Below are the code and all the weights of a small trained network. Each question names an input and a class and asks about switching units off, where a switched-off unit gives its printed mean instead of its output.

import numpy as np


def w(rows, s, z=0):
    codes = np.array(rows[::2]) - 128.0
    scale = np.full(codes.shape[1], s)
    scale[-1] = z or s
    return codes * scale


def f(y):
    return y / 2 * (1 + np.tanh(0.7978845608 * (y + 0.044715 * y**3)))


def log_softmax(a):
    a = a - a.max(-1, keepdims=True)
    return a - np.log(np.exp(a).sum(-1, keepdims=True))


def net(x, mask):
    res = np.array(x, float).reshape(1, 7) / 4 @ E
    y = f(res @ A[0][:, :-1].T + A[0][:, -1])
    res = res + np.where(mask, y, B[0][:, -1]) @ B[0][:, :-1]
    return log_softmax(res[-1] @ U[:, :-1].T + U[:, -1])


A, B = {}, {}
E = w([
[125,134,123,143,132,115,124,118,138,139],'x0',
[132,162,204,250,184,171,100,151,86,107],'x1',
[116,140,130,134,113,114,120,142,132,143],'x2',
[107,85,105,158,193,103,237,202,147,168],'x3',
[69,81,130,121,139,24,93,133,81,33],'x4',
[125,130,137,114,125,130,121,145,124,134],'x5',
[139,123,129,138,126,127,133,122,133,121],'x6',
],0.014)
A[0] = w([
[135,81,148,92,105,61,84,72,40,92,139],'N0',
[165,164,134,161,205,171,156,217,142,163,131],'N1',
[48,116,145,147,142,63,153,144,48,74,31],'N2',
[112,54,122,122,170,50,221,182,130,157,207],'N3',
[54,29,130,167,164,32,78,198,96,19,103],'N4',
[103,90,102,36,89,79,47,74,133,93,141],'N5',
[62,149,66,115,111,117,72,127,115,150,110],'N6',
[87,67,130,165,181,29,109,168,49,72,197],'N7',
[147,139,111,235,213,237,180,240,94,183,122],'N8',
[113,148,86,78,58,30,86,42,94,74,149],'N9',
[195,136,119,113,45,172,102,138,217,159,79],'N10',
[149,226,155,133,39,193,17,14,54,125,98],'N11',
[148,216,225,215,213,118,68,136,28,82,199],'N12',
[105,161,138,157,134,156,172,154,85,144,109],'N13',
[181,202,118,104,72,215,160,110,169,191,196],'N14',
[104,72,70,32,68,113,202,92,203,174,128],'N15',
[77,158,211,223,159,172,76,138,71,69,12],'N16',
[127,54,114,131,172,45,254,206,111,158,66],'N17',
[92,142,170,94,178,140,149,89,113,145,123],'N18',
[130,160,147,204,142,207,194,104,103,199,123],'N19',
[138,186,191,133,75,189,41,36,138,118,247],'N20',
[102,131,140,183,211,145,164,145,102,128,89],'N21',
[166,116,116,62,116,146,120,181,80,82,138],'N22',
],0.0071,0.012)
B[0] = w([
[68,86,153,164,89,167,94,86,153,119,189],'N0',
[105,106,134,199,83,76,110,99,118,99,181],'N1',
[176,212,74,152,167,196,52,187,191,90,155],'N2',
[116,141,137,136,139,154,88,201,196,79,216],'N3',
[173,151,37,90,196,183,166,116,116,175,210],'N4',
[93,116,207,151,63,110,104,91,115,117,213],'N5',
[128,104,139,157,136,113,112,113,126,140,143],'N6',
[148,95,130,39,99,61,197,62,65,174,224],'N7',
[70,63,161,156,82,97,80,107,147,81,217],'N8',
[55,41,185,175,94,99,113,58,157,126,218],'N9',
[126,140,98,106,106,99,178,126,88,135,167],'N10',
[193,191,46,91,225,191,128,172,156,109,222],'N11',
[146,235,82,188,201,185,85,193,186,65,243],'N12',
[103,111,146,161,107,121,140,128,158,110,145],'N13',
[150,161,83,130,250,148,158,190,142,109,227],'N14',
[166,218,64,95,203,174,165,157,87,150,213],'N15',
[168,132,68,26,110,81,255,102,10,208,171],'N16',
[203,183,80,82,180,171,178,121,57,164,182],'N17',
[109,162,143,127,117,64,123,200,118,137,128],'N18',
[119,75,171,196,98,127,88,114,128,105,184],'N19',
[139,131,131,42,97,60,189,72,82,211,253],'N20',
[117,118,122,161,90,84,98,122,172,90,160],'N21',
[130,108,146,138,111,78,119,111,146,147,149],'N22',
],0.0079,0.018)
U = w([
[157,126,106,74,111,96,165,115,72,193,245],'0',
[160,155,97,128,159,169,92,197,190,78,9],'1',
[77,61,248,151,30,94,52,122,176,83,236],'2',
],0.016,0.0014)

Each question gives the input, the list of numbers given to net, and the class t.
The units are the neurons (one row each of A and B). Each row of codes is followed by its name. A weight is (code - 128) times the scale printed after its matrix; where a second scale follows, it is the last column's (A, B and U).
mask holds one flag per neuron, in row order. A switched-off neuron (its flag False) gives its mean, the last column of its row in B, instead of its output. The means were averaged over made-up inputs and are rounded, as every weight is.
A unit's drop is (log p(t) with every unit on - log p(t) with that unit switched off) / (log p(t) with every unit on - log p(t) with every unit switched off).
most important unit: the unit with the biggest drop
top k neurons: the k neurons with the biggest drops, biggest first
drop when u is switched off: that unit's drop, to one decimal
input [-3,-4,-6,2,-8,8,-3], class 1: most important unit : N14
input [0,8,-3,-2,2,-7,1], class 0: top 3 neurons : (N16; N20; N7)
input [1,-7,-5,1,-3,-1,7], class 1: top 2 neurons : (N20; N7)
input [-6,4,1,-4,1,-2,-3], class 0: top 4 neurons : (N20; N16; N3; N14)
input [4,-4,-5,7,0,1,-7], class 1: top 3 neurons : (N3; N20; N16)
input [5,1,-5,-7,2,-1,4], class 0: top 3 neurons : (N20; N11; N8)
input [-6,8,-5,-6,1,5,4], class 0: top 2 neurons : (N16; N20)
input [5,-1,-3,-8,8,-3,5], class 2: top 3 neurons : (N9; N0; N5)
input [7,7,2,0,3,2,-7], class 0: top 4 neurons : (N16; N7; N3; N14)
input [-7,5,3,-8,7,3,-6], class 0: top 2 neurons : (N16; N20)
input [-3,7,-1,-5,5,-6,-6], class 0: top 3 neurons : (N16; N20; N7)
input [4,8,-5,-7,5,3,-4], class 0: top 2 neurons : (N16; N20)
input [7,2,3,-7,5,5,3], class 0: drop when N20 is switched off : 0.2
input [-8,4,1,3,-5,0,-6], class 2: most important unit : N8
input [-5,-2,0,6,0,-3,6], class 1: drop when N10 is switched off : 0.1
input [5,4,3,-7,4,5,-3], class 0: drop when N20 is switched off : 1.3
